What each symbol does to the objects:
Q994: !>Q157, §>Q549, $>Q160, ~>Q978
Q208: !>Q566, §>Q601, $>Q725, ~>Q608
Q362: !>Q202, §>Q363, $>Q616, ~>Q242
Q816: !>Q119, §>Q420, $>Q558, ~>Q157
Q253: !>Q925, §>Q634, $>Q338, ~>Q677
Q338: !>Q253, §>Q677, $>Q334, ~>Q300
Q616: !>Q362, §>Q242, $>Q149, ~>Q851
Q398: !>Q68, §>Q649, $>Q664, ~>Q188
Q923: !>Q81, §>Q148, $>Q931, ~>Q576
Q664: !>Q398, §>Q188, $>Q378, ~>Q81
Q725: !>Q208, §>Q608, $>Q113, ~>Q68
Q608: !>Q601, §>Q664, $>Q68, ~>Q378
Q649: !>Q378, §>Q923, $>Q188, ~>Q931
Q851: !>Q242, §>Q843, $>Q67, ~>Q90
Q148: !>Q254, §>Q816, $>Q576, ~>Q558
Q937: !>Q626, §>Q590, $>Q714, ~>Q117
Q334: !>Q338, §>Q300, $>Q634, ~>Q202
Q363: !>Q149, §>Q67, $>Q242, ~>Q922
Q81: !>Q188, §>Q254, $>Q923, ~>Q148
Q709: !>Q393, §>Q566, $>Q742, ~>Q208
Q922: !>Q67, §>Q427, $>Q843, ~>Q295
Q124: !>Q112, §>Q714, $>Q626, ~>Q717
Q931: !>Q923, §>Q576, $>Q254, ~>Q119
Q601: !>Q113, §>Q398, $>Q608, ~>Q664
Q90: !>Q843, §>Q934, $>Q427, ~>Q720
Q558: !>Q816, §>Q157, $>Q573, ~>Q994
Q934: !>Q295, §>Q124, $>Q720, ~>Q626
Q590: !>Q717, §>Q772, $>Q117, ~>Q393
Q677: !>Q634, §>Q362, $>Q300, ~>Q616
Q978: !>Q549, §>Q662, $>Q644, ~>Q391
Q112: !>Q720, §>Q937, $>Q124, ~>Q714
Q300: !>Q677, §>Q616, $>Q202, ~>Q149
Q714: !>Q937, §>Q117, $>Q717, ~>Q676
Q566: !>Q14, §>Q113, $>Q208, ~>Q601
Q202: !>Q300, §>Q149, $>Q362, ~>Q363
Q772: !>Q676, §>Q742, $>Q393, ~>Q14
Q157: !>Q420, §>Q583, $>Q994, ~>Q549
Q717: !>Q714, §>Q676, $>Q590, ~>Q772
Q427: !>Q90, §>Q720, $>Q295, ~>Q112
Q14: !>Q742, §>Q725, $>Q566, ~>Q113
Q420: !>Q573, §>Q160, $>Q157, ~>Q583
Q188: !>Q649, §>Q931, $>Q81, ~>Q254
Q932: !>Q391, §>Q338, $>Q925, ~>Q334
Q391: !>Q662, §>Q253, $>Q932, ~>Q338
Q68: !>Q608, §>Q378, $>Q398, ~>Q649
Q119: !>Q576, §>Q573, $>Q816, ~>Q420
Q247: !>Q644, §>Q932, $>Q662, ~>Q925
Q549: !>Q583, §>Q247, $>Q978, ~>Q662
Q583: !>Q160, §>Q644, $>Q549, ~>Q247
Q925: !>Q932, §>Q334, $>Q253, ~>Q634
Q644: !>Q978, §>Q391, $>Q247, ~>Q932
Q843: !>Q922, §>Q295, $>Q90, ~>Q934
Q117: !>Q590, §>Q393, $>Q676, ~>Q709
Q113: !>Q725, §>Q68, $>Q601, ~>Q398
Q242: !>Q363, §>Q922, $>Q851, ~>Q843
Q160: !>Q994, §>Q978, $>Q583, ~>Q644
Q393: !>Q772, §>Q14, $>Q709, ~>Q566
Q576: !>Q148, §>Q558, $>Q119, ~>Q573
Q720: !>Q934, §>Q626, $>Q112, ~>Q937
Q67: !>Q851, §>Q90, $>Q922, ~>Q427
Q378: !>Q664, §>Q81, $>Q649, ~>Q923
Q149: !>Q616, §>Q851, $>Q363, ~>Q67
Q573: !>Q558, §>Q994, $>Q420, ~>Q160
Q676: !>Q117, §>Q709, $>Q772, ~>Q742
Q742: !>Q709, §>Q208, $>Q14, ~>Q725
Q626: !>Q124, §>Q717, $>Q937, ~>Q590
Q254: !>Q931, §>Q119, $>Q148, ~>Q816
Q295: !>Q427, §>Q112, $>Q934, ~>Q124
Q662: !>Q247, §>Q925, $>Q391, ~>Q253
Q634: !>Q334, §>Q202, $>Q677, ~>Q362

The rows follow the links: the fewer symbols apart two objects are, the more alike their rows tend to be.

Each row is also shifted at random along 3 hidden directions that mean nothing.

Some objects, each with a row of numbers:
Q420
[ -74   19   85  -74  -11  113  -33  -53  -76  -19  -79   53  -50  -28  104  -86   -8   -6  -64   47  -82   -5  -86   16    3    3    7  121   35  -36  -12  -59    8   -2   15   97   15   -5  -65 -151  -30   46  -47   -8   60]
Q188
[-156   25   88  -13  -72   60    8  -17 -111  -29  -61   39   54  -34   -2   63   10 -107   32  102   50  -42  -20  -96  -67   31   67   17   67  -53  -95  -90  -15   68   18   75    4   22   41   18  -54  -37  -56  -82   -3]
Q295
[ 113  -11  -61   23   47  -98  -69   -7   72  -21  -54  -13   32  151 -125   57   20  100   40   16   45 -133   48  -15   27  -46  112 -183    3  -34   -5   71  -17   12   37  -25  -60  -84   61   74  -38  -68   24  -59  -18]
Q937
[  48  -29  -79  100   22  -84   26   30   77    5  101  -46   45   12  -68   76   -8  -20   64  -54  124   25   96   10   -7   26    1  -74  -30   27   28   65   -9  -18  -44  -86   -4    7   80  123   28   -6   68   35  -83]
Q717
[-245  -57  -93  148   77  -91   62   37   47   -9  143  -23   14    8  -56   70    9  -45   31 -109   80   43  131   34   -8   95  -94  -72  -48   55   61   55  -32   -6  -63 -133   41   91   72  128   50  -54   93  117 -107]
Q662
[  23  -13  -29 -129  -71   91   13   32    7   35  -42  -78   22  -17   32 -103   37   23  -25   12  -59   36  -86  -68   13 -109   75   31   15   95  -66   23   20  -44   54   23   12  -12  -66   -9  -81   58  -10  -37  112]
Q149
[-263  -31 -119   20   60  -75   33   93  148    4   75  -38  -72   57   19  -62   15  127  -20 -106  -66   76   43  173   56  -33 -116  -13  -82   39   97   64   -6  -52  -23 -117  -12  -11  -68   43   91  -15   54   84   -7]
Q601
[-226   72   64   39   11  -45   -5 -120 -117  100   19    9   40  -10 -117   52  -33  -29   -8  -20   13  -74    8 -161   14   46  -10    0    1    0   23   19   42   37  -41   -6    3    5   68  -54   10   40  -30  -10   -2]
Q391
[  51  -56  -52 -108  -55   89   47   55    5   29   13  -77   24  -25   40 -111   57    4  -39  -31  -74   84  -79  -63    5  -85    9   31   -5  147  -68   31   24  -52   35  -13   48   46  -67   25  -80   36   29   20   95]
Q925
[ 226  -64  -44  -93  -25  120   -4   41   41  -51  -34  -65    5   49   81 -120   62    7  -16   35   -4   14  -45  -13  -17  -73  143   35   33   69  -70   27  -40  -44   58   30   33  -22  -51   17 -129   34   42  -14   62]
Q608
[ -91   56   63   38    3  -23   28 -108 -141   92   43    2   41  -33 -103   52  -10  -62  -27  -37   -5  -42    0 -179   10   64  -59    5   -2   45   -3   12   46   45  -39  -12   40   59   63  -41   -5   15  -22   18    9]
Q923
[  22   25   69  -14 -109   70   78   31 -101    9   17   25   40 -162   51   40  -16 -152   25   57   14  102  -47  -34  -71   29  -62   84   37  -19  -75 -128   20   51  -11   50   31   74    3   28   16   -8  -64  -42   -1]
Q334
[ 291 -109  -66  -46  -28   96   25  113   48  -88    8  -27  -18  -61  107  -76   59  -37  -23   -7  -35  124  -46   87   -5  -29  -12    5  -20   85  -57  -10  -21  -56   44   -5   43   99  -75   63  -38  -36   45   65   18]
Q590
[  -4   -9  -35  132   77  -56  -16  -25   66  -56   59    4    0   86  -14   70  -21  -22   63   -3  160  -56  123   35  -35   76   75  -34    5  -69   55   39  -68    5  -48  -42   -8  -32  104   51   -2   -7   69   27 -123]
Q934
[  -9  -60  -92   56   15 -126   23   50   41   27   56  -36   46   -8 -148   76   36   29   10  -89  -28   23   34  -23   46    3 -117 -195  -73  103   -4   64   35   -6    7 -102    0   86   25  141   59 -109   37   74  -15]
Q113
[ 271   98  100   17  -35  -34  -27 -136 -117  114   11   28   47 -118  -86   78  -89  -68   23   10   28  -40  -26 -154    1   38  -11   41   -1  -36   24    8   95   13  -37   55  -25  -19   67 -104   50   98  -72  -50    6]
Q363
[ 118    0  -68    0   69  -45  -32   28  153   11   12  -33  -61  119   33  -67  -11  145   -4  -32   -6  -29   46  130   46  -58   41   14  -32  -35   91   74  -41  -44  -10  -52  -40 -114  -38  -20   18   48   38   -3   -7]
Q644
[ -13   33  -10 -125  -42   43   56   39   -8   65  -37  -60   -5  106    6  -98   71   87  -41   28 -112  -17  -48  -50    6 -103   24   50   34   55  -57  -27  -21   47   30  -28   19  -66  -99    7  -73    6  -34  -69  125]
Q253
[ -74  -90  -56  -83   -2  107  -31   68   70  -83  -56  -50   -6   46   87 -109   53   17  -17   36   11   11  -43   20   -5  -71  144   -9   22   65  -62   41  -44  -63   68   34   14  -11  -48   20 -121    8   62    5   46]
Q427
[ 382  -36  -65   41   40  -99    0   13   17   20   23  -22   22   39 -126   40   47   43   -8  -72  -35  -23   35  -37   45    0  -63 -159  -42   69    2   56   18   -2   18  -72    2   53   20   84   27 -100   35   53    2]
Q978
[ -84   37   -6  -92  -16   14  114   58  -32   76   -6  -51  -31  137   -7  -94  103  103  -69  -12 -169   -4  -18  -23   12  -74  -79   52   34   79  -54  -61  -47   90   -6  -78   62  -14 -119   44  -42  -63  -29  -31  118]
Q851
[  58  -90  -74  -20   18  -31 -108  -24   69   12    9  -24   -5 -215  -16  -23  -87   21  -39 -119  -57  110  -98   36  109  -36  -79  -89 -133  102   90  144  148 -190   37   20  -47   79  -20  -85   99   83   25  128   17]
Q725
[ 191  125  113   16  -17  -52  -56 -133  -71   98  -29   38   33  -48  -85   97 -102  -18   36   48   60  -84   -6 -112  -14   25   47   31   24 -102   39    1   61   26  -30   63  -60  -88   79 -118   44  100  -89  -95  -13]
Q393
[-405   23   26  130   92  -94  -55  -42   14  -53   -2   73  -25   67  -40  100  -40    8   24    8   86  -98   97   82    2   91   -4  -66   -2 -131   78   -3  -43   34  -31   -6  -45  -35   81  -11   60  -66    8   12 -114]

Start here and follow the symbols in turn, left to right. Where do you end up?
Answer with the object's name.
[-282  -27   -9  129   76  -59  -51  -36   22  -76   32   50   -6  -26  -22   91  -42  -53   37  -33  106  -25   83   75    4  101  -21  -73  -30  -55   63   30    1  -33  -29    1  -23   33   87   10   63  -30   46   64 -130]
! ~ -> Q709
[-338    2   89  -32  -72   63  -89  -75 -115  -47 -108   50   71  -83  -25   77  -37 -108   42  119   72  -62  -69 -133  -42   14  135  -42   56  -55  -95  -41   36    6   58  142  -26    7   75  -47  -69    4  -56  -84    5]
§ ! ! $ -> Q81
[ 362   -9  -44   29  -12  -99  -40   20   66    9  -14  -28   57   41 -119   87   -5   37   71   24   81  -58   41  -29   -1  -39   85 -142   -7  -17  -21   48    3   -1   19  -26  -61  -46   68   90    1  -23    7  -65  -34]
§ § § ~ -> Q742
[ 346  -55  -53  -54  -22   58  -27  103  119 -118  -57   -5  -39   35  121  -67   14   37   27   77   27   27  -20  169  -19  -58  109   20   18  -48  -25  -20  -60  -36   43   40  -31  -56  -50   27  -33  -14   16  -35   -7]
~ § -> Q242
[ 122  -25  -72   54  -19  -98  -11   32   75   15   47  -41   64  -23 -106   84  -26   -2   82  -19  107    7   47  -19    5  -19   35 -132  -37   22    5   79   20  -24    5  -43  -50  -12   75  103   32   -7   26  -17  -46]
$ ~ $ $ -> Q676
[ 107   45   75   33   11   14   57  -93 -158   53   23    4   38   35  -73   35   32  -82  -26    6   10  -73   28 -188  -29   62  -13   19   52   33  -47  -38   -8   89  -30  -13   68   52   59   -1  -64  -31  -14   -4    3]
§ ~ $ -> Q254
[-180   92   60   62    9 -100  -11  -87  -53   88   24   41   19  -39  -98   95  -63   -7   13  -22    6  -46   31  -59    7   46  -79  -13  -17  -61   58    4   60   35  -44   -1  -35  -28   58  -62   94   21  -58  -23  -28]
$ $ ! -> Q725
[ 386   16  -80   13   51  -44  106  137  147  -21   64  -34  -85  186   71  -73   57  118    4  -21  -34   22   96  197  -15  -36  -60   70    5  -40   45  -46 -118   55  -34 -128   20  -80  -82  102   23  -48   37  -11  -20]
$ ! -> Q362
[ -34   53   52   99    6 -108   16  -40  -59   71   59   64    5 -130  -74  118  -65  -40    7  -53  -18   20   27    4   17   82 -192  -24  -51  -39   70  -33   58   31  -51  -28  -19   65   37  -19  147  -24  -51   33  -47]
~ ! $ § -> Q68
[  17   49   73  -31   41   96   57  -25  -68   -4  -15   28  -76  106  118  -99   48   15  -74   29  -68  -35   -1   35  -25   29  -14  175   67  -41    4  -88  -75   73  -36    9   60  -27  -72  -92  -65    4  -13   -7   28]
~ ! ~ ! -> Q549
[-228   69   66   70    3 -102  -41  -85  -45   65   13   59   17 -110  -99  119  -91  -14   16  -20    9  -20    5  -28   20   49  -96  -29  -40  -67   73    1   77    7  -37   16  -53    5   61  -63  127   10  -57   -8  -41]
§ § -> Q68
[ 129   38   63   31   -6    9   61  -96 -174   94   46    1   52  -59  -88   41    3 -105  -29  -34  -13  -23   -5 -197  -14   81  -75   17   14   73  -30  -14   44   58  -41  -13   65   99   50  -22  -11   -2  -15   33   24]
§ ~ ! -> Q81
[ 145   -9  -74   62   13 -112   16   42   72   17   45  -35   50   79 -123   88   16   45   66  -21   75  -35   78  -19    5  -16   25 -138  -14   10    5   50  -29   21    2  -88  -29  -32   64  144   11  -55   32  -27  -42]
§ $ -> Q714
[ 145  -15   32  109   25  -40  -68  -53  -18  -57   11   74    7 -137   -1  115  -90  -93   40   -6   99   26   25   47   -9  102  -36  -43  -39  -83   59    8   45  -45  -26   51  -42   49   88  -34   83    8    1   48 -110]
$ ! -> Q772
[ 396  -71  -79   25   45  -50  -24   -8   24   35   69  -39  -13 -116  -44  -29   -8   34  -63 -149  -97   89  -27    5   94   -2 -154  -73 -101  147   73  114   94 -107    8  -64   11  116  -29  -17   78    9   48  154    6]
$ ! -> Q67
[  79  -33    2  103   33  -19  -93  -59   30  -78    8   47   19  -76    9   90  -83  -72   61   12  164  -24   50   40  -21   67   76  -41  -12  -79   56   44   11  -69  -11   52  -53   -2  116  -20   40   42   45   21 -130]
! ~ -> Q393
[ 309  -37  -18    7  -88  -25 -142  -30   79  -16  -30   -7   95 -206  -52  117 -130  -79  112   55  188   26  -49  -47   -6  -44  169 -110  -39  -32    0  111  102 -142   38  106 -113  -47  118   -9   36  115   -8  -58  -64]
$ $ $ -> Q717
[-173  -61 -115   14   54  -31   77  161  145  -76   46  -23  -78  145   73  -72   86  113   -8  -35  -54   43   76  214   -1  -29  -78  -18  -13    7   18  -30 -112   26   -7 -124   29  -15  -90  140    2 -110   69   45  -12]
~ ~ § -> Q90
[ -31  -56  -73  -29  -19    6  -48  105  145  -83  -28    0  -38  -59   90  -42  -31   54   23   16   -5   84  -42  192   22  -65    3  -15  -42  -17   25   17   11  -90   47   22  -51  -29  -60   16   49    8   12    1   -6]
$ $ $ -> Q149
